Here is a tiny trained network, its code and every weight. The questions are about switching its units off for an input and a target symbol, where a switched-off unit gives its printed mean instead of its output.

import numpy as np


def w(rows, s, z=0):
    codes = np.array(rows[::2]) - 128.0
    scale = np.full(codes.shape[1], s)
    scale[-1] = z or s
    return codes * scale


def norm(h):
    return h / np.sqrt((h * h).mean(-1, keepdims=True) + 1e-5)


def f(y):
    return np.maximum(y, 0)


def softmax(a):
    e = np.exp(a - a.max(-1, keepdims=True))
    return e / e.sum(-1, keepdims=True)


def log_softmax(a):
    a = a - a.max(-1, keepdims=True)
    return a - np.log(np.exp(a).sum(-1, keepdims=True))


def net(x, mask):
    ids = ['Φαβθτψ'.index(c) for c in x.split()]
    T = len(ids)
    res = E[ids] + P[:T]
    q, k, v = (norm(res) @ M[0].T for M in (Q, K, V))
    z = softmax(np.where(np.tri(T) > 0, q @ k.T / 2**0.5, -1e9)) @ v
    res = res + np.where(mask[0], z, O[0][:, -1]) @ O[0][:, :-1]
    y = f(norm(res) @ A[0][:, :-1].T + A[0][:, -1])
    res = res + np.where(mask[1:9], y, B[0][:, -1]) @ B[0][:, :-1]
    return log_softmax(norm(res)[-1] @ U[:, :-1].T + U[:, -1])


Q, K, V, O, A, B = {}, {}, {}, {}, {}, {}
E = w([
[111,87,217],'Φ',
[144,229,129],'α',
[141,121,134],'β',
[113,149,251],'θ',
[174,116,30],'τ',
[160,112,155],'ψ',
],0.021)
P = w([
[117,253,114],'0',
[70,216,89],'1',
[2,138,113],'2',
[11,135,97],'3',
[41,131,132],'4',
[117,167,110],'5',
[211,199,137],'6',
],0.006)
Q[0] = w([
[82,99,8],'H1',
[116,175,131],'H1',
],0.011)
K[0] = w([
[69,254,91],'H1',
[165,135,88],'H1',
],0.0088)
V[0] = w([
[145,137,120],'H1',
[246,57,170],'H1',
],0.013)
O[0] = w([
[127,101,133,98],'H1',
[2,159,81,254],'H1',
],0.009,0.0024)
A[0] = w([
[173,187,7,127],'N1',
[113,168,89,3],'N2',
[112,136,187,96],'N3',
[165,181,99,176],'N4',
[83,67,146,161],'N5',
[189,82,80,183],'N6',
[84,92,111,97],'N7',
[141,136,76,89],'N8',
],0.015,0.0036)
B[0] = w([
[250,71,149,206],'N1',
[137,139,17,154],'N2',
[166,47,92,253],'N3',
[43,170,124,189],'N4',
[134,190,50,208],'N5',
[205,136,13,173],'N6',
[166,95,193,167],'N7',
[135,66,97,143],'N8',
],0.013,0.0056)
U = w([
[98,9,122,2],'Φ',
[192,199,164,26],'α',
[199,92,133,115],'β',
[128,117,247,131],'θ',
[198,75,199,185],'τ',
[60,145,101,211],'ψ',
],0.014,0.0073)

Each question gives the input, a string of symbols that net reads in full, and the target symbol t.
The units are the heads (2 rows each of Q, K, V and O) and the neurons (one row each of A and B). Each row of codes is followed by its name. A weight is (code - 128) times the scale printed after its matrix; where a second scale follows, it is the last column's (O, A, B and U).
mask holds one flag per unit, heads first, then neurons. A switched-off unit (its flag False) gives its mean, the last column of its rows in O or B, instead of its output. The means were averaged over made-up inputs and are rounded, as every weight is.
A unit's drop is (log p(t) with every unit on - log p(t) with that unit switched off) / (log p(t) with every unit on - log p(t) with every unit switched off).
The circuit of an input: a set's keep is (log p(t) with only the set's units on - log p(t) with every unit switched off) / (log p(t) with every unit on - log p(t) with every unit switched off). Starting from all 9 units, units are removed one at a time, each time the one whose removal leaves the highest keep (on an exact tie, the one counted first), for as long as the keep stays at least 0.8.
units of the circuit, in order: the units of the circuit, biggest drop first
most important unit: the unit with the biggest drop
k most important neurons: the k neurons with the biggest drops, biggest first
drop when u is switched off: that unit's drop, to one decimal
input ψ ψ α ψ ψ ψ β, target ψ: 2 most important neurons -> [N3 N6]
input α θ θ β θ θ Φ, target Φ: units of the circuit, in order -> [N3 N1 H1]
input θ α θ ψ Φ, target ψ: most important unit -> N1
input ψ θ ψ, target ψ: units of the circuit, in order -> [H1 N1]
input θ θ α θ α Φ Φ, target Φ: 3 most important neurons -> [N3 N1 N5]
input ψ θ ψ θ, target ψ: 2 most important neurons -> [N1 N5]
input β θ τ θ α ψ β, target ψ: 2 most important neurons -> [N2 N3]
input θ θ τ β β ψ Φ, target ψ: units of the circuit, in order -> [H1 N5]
input θ θ ψ τ, target τ: 2 most important neurons -> [N1 N5]
input θ θ ψ θ θ ψ θ, target ψ: 2 most important neurons -> [N1 N7]
input θ β β, target τ: drop when N5 is switched off -> 0.2
input θ α τ ψ ψ ψ, target ψ: drop when N3 is switched off -> 0.0
input θ β ψ τ, target τ: drop when N6 is switched off -> -0.3
